Below is a small trained network, with its code and all its weights. Each question gives an input and a class and asks what happens when units are switched off, that is, made to give their printed mean instead of their output.

import numpy as np


def w(rows, s, z=0):
    codes = np.array(rows[::2]) - 128.0
    scale = np.full(codes.shape[1], s)
    scale[-1] = z or s
    return codes * scale


def f(y):
    return np.maximum(y, 0)


def log_softmax(a):
    a = a - a.max(-1, keepdims=True)
    return a - np.log(np.exp(a).sum(-1, keepdims=True))


def net(x, mask):
    res = np.array(x, float).reshape(1, 5) / 4 @ E
    y = f(res @ A[0][:, :-1].T + A[0][:, -1])
    res = res + np.where(mask, y, B[0][:, -1]) @ B[0][:, :-1]
    return log_softmax(res[-1] @ U[:, :-1].T + U[:, -1])


A, B = {}, {}
E = w([
[180,201,205,147,53],'x0',
[122,2,169,184,87],'x1',
[190,144,106,22,88],'x2',
[200,114,85,102,126],'x3',
[100,137,63,167,71],'x4',
],0.0079)
A[0] = w([
[113,81,170,226,70,254],'N1',
[160,95,10,51,79,236],'N2',
[236,159,118,54,107,208],'N3',
[16,106,116,157,198,172],'N4',
[143,68,166,118,133,112],'N5',
[104,140,184,234,127,183],'N6',
[160,146,162,185,63,118],'N7',
[43,205,63,214,250,219],'N8',
[159,62,143,72,160,207],'N9',
[2,61,187,154,213,206],'N10',
],0.0079,0.0046)
B[0] = w([
[108,115,214,56,105,238],'N1',
[144,192,137,60,132,255],'N2',
[158,178,128,70,174,242],'N3',
[104,48,75,96,179,209],'N4',
[180,75,163,65,158,162],'N5',
[91,84,234,128,121,202],'N6',
[106,166,165,114,63,175],'N7',
[50,130,90,108,231,240],'N8',
[237,119,116,87,170,200],'N9',
[105,1,116,102,135,232],'N10',
],0.0087,0.0085)
U = w([
[137,147,115,216,82,4],'0',
[217,208,44,67,158,189],'1',
[34,76,61,154,196,79],'2',
[90,156,228,189,27,251],'3',
[254,53,143,93,123,71],'4',
[124,108,77,58,114,116],'5',
],0.009,0.0035)

Each question gives the input, the list of numbers given to net, and the class t.
The units are the neurons (one row each of A and B). Each row of codes is followed by its name. A weight is (code - 128) times the scale printed after its matrix; where a second scale follows, it is the last column's (A, B and U).
mask holds one flag per neuron, in row order. A switched-off neuron (its flag False) gives its mean, the last column of its row in B, instead of its output. The means were averaged over made-up inputs and are rounded, as every weight is.
A unit's drop is (log p(t) with every unit on - log p(t) with that unit switched off) / (log p(t) with every unit on - log p(t) with every unit switched off).
The circuit of an input: a set's keep is (log p(t) with only the set's units on - log p(t) with every unit switched off) / (log p(t) with every unit on - log p(t) with every unit switched off). Starting from all 10 units, units are removed one at a time, each time the one whose removal leaves the highest keep (on an exact tie, the one counted first), for as long as the keep stays at least 0.8.
circuit, biggest first: the units of the circuit, biggest drop first
k most important neurons: the k neurons with the biggest drops, biggest first
drop of u: that unit's drop, to one decimal
input [3,4,-7,-1,6], class 3: circuit, biggest first	N6
input [-7,3,4,4,8], class 1: circuit, biggest first	N2, N10
input [3,1,-1,8,-5], class 1: 4 most important neurons	N10, N6, N3, N1
input [0,7,-4,-3,8], class 3: 3 most important neurons	N1, N6, N7
input [7,2,4,4,-5], class 1: circuit, biggest first	N3, N10
input [1,-8,-4,0,-4], class 2: circuit, biggest first	N8, N2
input [-7,2,3,3,6], class 1: circuit, biggest first	N2, N10
input [-7,7,-1,1,-5], class 4: 3 most important neurons	N9, N8, N5
input [6,7,-3,6,1], class 3: drop of N6	0.0
input [7,7,6,-2,2], class 3: drop of N10	0.1
input [4,-5,0,-8,5], class 3: drop of N4	0.2
